Here is a tiny trained network, its code and every weight. The questions are about switching its units off for an input and a class, where a switched-off unit gives its printed mean instead of its output.

import numpy as np


def w(rows, s, z=0):
    codes = np.array(rows[::2]) - 128.0
    scale = np.full(codes.shape[1], s)
    scale[-1] = z or s
    return codes * scale


def f(y):
    return np.maximum(y, 0)


def log_softmax(a):
    a = a - a.max(-1, keepdims=True)
    return a - np.log(np.exp(a).sum(-1, keepdims=True))


def net(x, mask):
    res = np.array(x, float).reshape(1, 7) / 4 @ E
    y = f(res @ A[0][:, :-1].T + A[0][:, -1])
    res = res + np.where(mask, y, B[0][:, -1]) @ B[0][:, :-1]
    return log_softmax(res[-1] @ U[:, :-1].T + U[:, -1])


A, B = {}, {}
E = w([
[167,117,247,214,134],'x0',
[28,52,169,113,214],'x1',
[166,28,42,206,149],'x2',
[142,121,130,120,134],'x3',
[118,45,166,88,2],'x4',
[136,127,128,122,132],'x5',
[131,125,131,128,129],'x6',
],0.0077)
A[0] = w([
[151,181,103,179,227,53],'n0',
[135,218,63,178,192,79],'n1',
[122,83,134,135,47,77],'n2',
[255,189,103,130,66,59],'n3',
[150,135,242,200,109,150],'n4',
[124,174,101,166,187,45],'n5',
[124,173,102,177,62,95],'n6',
[27,52,176,111,217,3],'n7',
[99,237,239,50,129,72],'n8',
[153,154,199,226,122,77],'n9',
[180,100,227,186,169,109],'n10',
[112,113,158,73,67,159],'n11',
[72,186,111,195,143,222],'n12',
[57,189,74,63,109,135],'n13',
[101,73,120,117,165,59],'n14',
[164,164,105,135,91,252],'n15',
[135,171,171,74,129,61],'n16',
[40,51,145,123,166,186],'n17',
[235,161,74,150,77,32],'n18',
[190,35,66,213,159,44],'n19',
[128,110,136,122,85,177],'n20',
[156,222,159,86,210,113],'n21',
[147,171,122,123,215,47],'n22',
[160,152,202,138,132,166],'n23',
],0.0086,0.0078)
B[0] = w([
[115,62,171,104,48,177],'n0',
[121,64,164,63,85,189],'n1',
[123,41,172,102,129,166],'n2',
[73,179,191,89,117,202],'n3',
[110,113,56,44,169,221],'n4',
[106,44,176,90,32,151],'n5',
[102,146,178,108,134,161],'n6',
[92,221,189,90,94,186],'n7',
[40,133,46,255,44,216],'n8',
[128,117,74,47,103,179],'n9',
[145,148,53,54,117,198],'n10',
[174,35,145,187,141,203],'n11',
[224,60,157,165,190,220],'n12',
[145,107,51,92,150,204],'n13',
[90,188,149,119,63,150],'n14',
[163,167,167,130,254,254],'n15',
[96,126,118,174,54,152],'n16',
[151,235,180,96,195,240],'n17',
[67,226,196,81,112,183],'n18',
[44,184,76,243,8,209],'n19',
[159,97,155,146,172,189],'n20',
[135,67,155,169,91,188],'n21',
[127,87,167,110,86,153],'n22',
[139,124,67,119,172,193],'n23',
],0.0071,0.0083)
U = w([
[83,235,222,87,105,48],'0',
[65,129,65,229,37,94],'1',
[154,2,211,99,72,32],'2',
[153,130,128,133,167,255],'3',
[136,135,4,30,133,35],'4',
[163,136,143,154,157,238],'5',
[161,128,138,157,168,219],'6',
],0.011,0.0078)

Each question gives the input, the list of numbers given to net, and the class t.
The units are the neurons (one row each of A and B). Each row of codes is followed by its name. A weight is (code - 128) times the scale printed after its matrix; where a second scale follows, it is the last column's (A, B and U).
mask holds one flag per neuron, in row order. A switched-off neuron (its flag False) gives its mean, the last column of its row in B, instead of its output. The means were averaged over made-up inputs and are rounded, as every weight is.
A unit's drop is (log p(t) with every unit on - log p(t) with that unit switched off) / (log p(t) with every unit on - log p(t) with every unit switched off).
The circuit of an input: a set's keep is (log p(t) with only the set's units on - log p(t) with every unit switched off) / (log p(t) with every unit on - log p(t) with every unit switched off). Starting from the 12 units with the biggest drops (on a tie, the unit counted first), units are removed one at a time, each time the one whose removal leaves the highest keep (on an exact tie, the one counted first), for as long as the keep stays at least 0.8.
units of the circuit, in order: the units of the circuit, biggest drop first
unit that matters most: the unit with the biggest drop
top k neurons: the k neurons with the biggest drops, biggest first
input [5,-5,7,-8,-8,4,-8], class 2: units of the circuit, in order -> (n1 n0)
input [-6,-2,2,-6,8,3,6], class 2: unit that matters most -> n2
input [8,-6,-6,5,-1,0,-1], class 4: units of the circuit, in order -> (n4 n9)
input [-5,6,3,6,3,5,5], class 0: units of the circuit, in order -> (n17 n7)
input [0,-6,2,-1,-5,4,5], class 0: units of the circuit, in order -> (n18 n3)
input [8,0,1,7,7,-5,5], class 4: units of the circuit, in order -> (n4 n10)
input [-8,3,8,7,-3,1,0], class 1: top 2 neurons -> (n19 n4)
input [3,-2,-6,-6,-3,8,-5], class 6: top 3 neurons -> (n19 n12 n15)
input [2,7,3,6,0,-2,-7], class 0: units of the circuit, in order -> (n7 n17)
input [7,-1,1,6,3,0,2], class 4: units of the circuit, in order -> (n4 n10 n9)
input [4,7,-2,0,-5,-6,4], class 0: top 4 neurons -> (n7 n17 n11 n13)
input [2,-8,6,-7,6,8,8], class 0: units of the circuit, in order -> (n18 n3)
input [-7,1,-7,-1,4,-2,-2], class 1: top 2 neurons -> (n8 n4)
input [-4,2,-6,-1,8,-6,1], class 2: top 4 neurons -> (n11 n19 n2 n20)
input [5,8,6,4,-6,-5,-4], class 0: units of the circuit, in order -> (n7 n17)
input [-2,-4,-5,1,7,7,-2], class 2: units of the circuit, in order -> (n11)
input [-6,-7,1,-8,7,-6,8], class 3: units of the circuit, in order -> (n15 n11)
input [-3,7,-3,6,-6,-2,-1], class 0: top 3 neurons -> (n7 n17 n11)
input [-6,-4,0,5,6,5,2], class 2: units of the circuit, in order -> (n11 n2)
input [7,-5,-2,0,-4,3,3], class 4: top 3 neurons -> (n4 n9 n10)
input [8,3,1,2,-5,-7,3], class 4: top 3 neurons -> (n10 n4 n9)
input [0,-4,-7,5,0,-2,-4], class 1: units of the circuit, in order -> (n8)
input [2,-3,-5,7,3,-6,-2], class 3: top 2 neurons -> (n19 n15)
input [8,4,-6,-5,4,2,-6], class 4: units of the circuit, in order -> (n4 n10 n23)
input [-3,4,7,-1,3,-3,6], class 1: top 2 neurons -> (n19 n15)
input [2,8,5,0,0,-4,-8], class 0: top 2 neurons -> (n7 n17)
input [-6,7,5,2,-5,7,4], class 0: top 2 neurons -> (n7 n17)
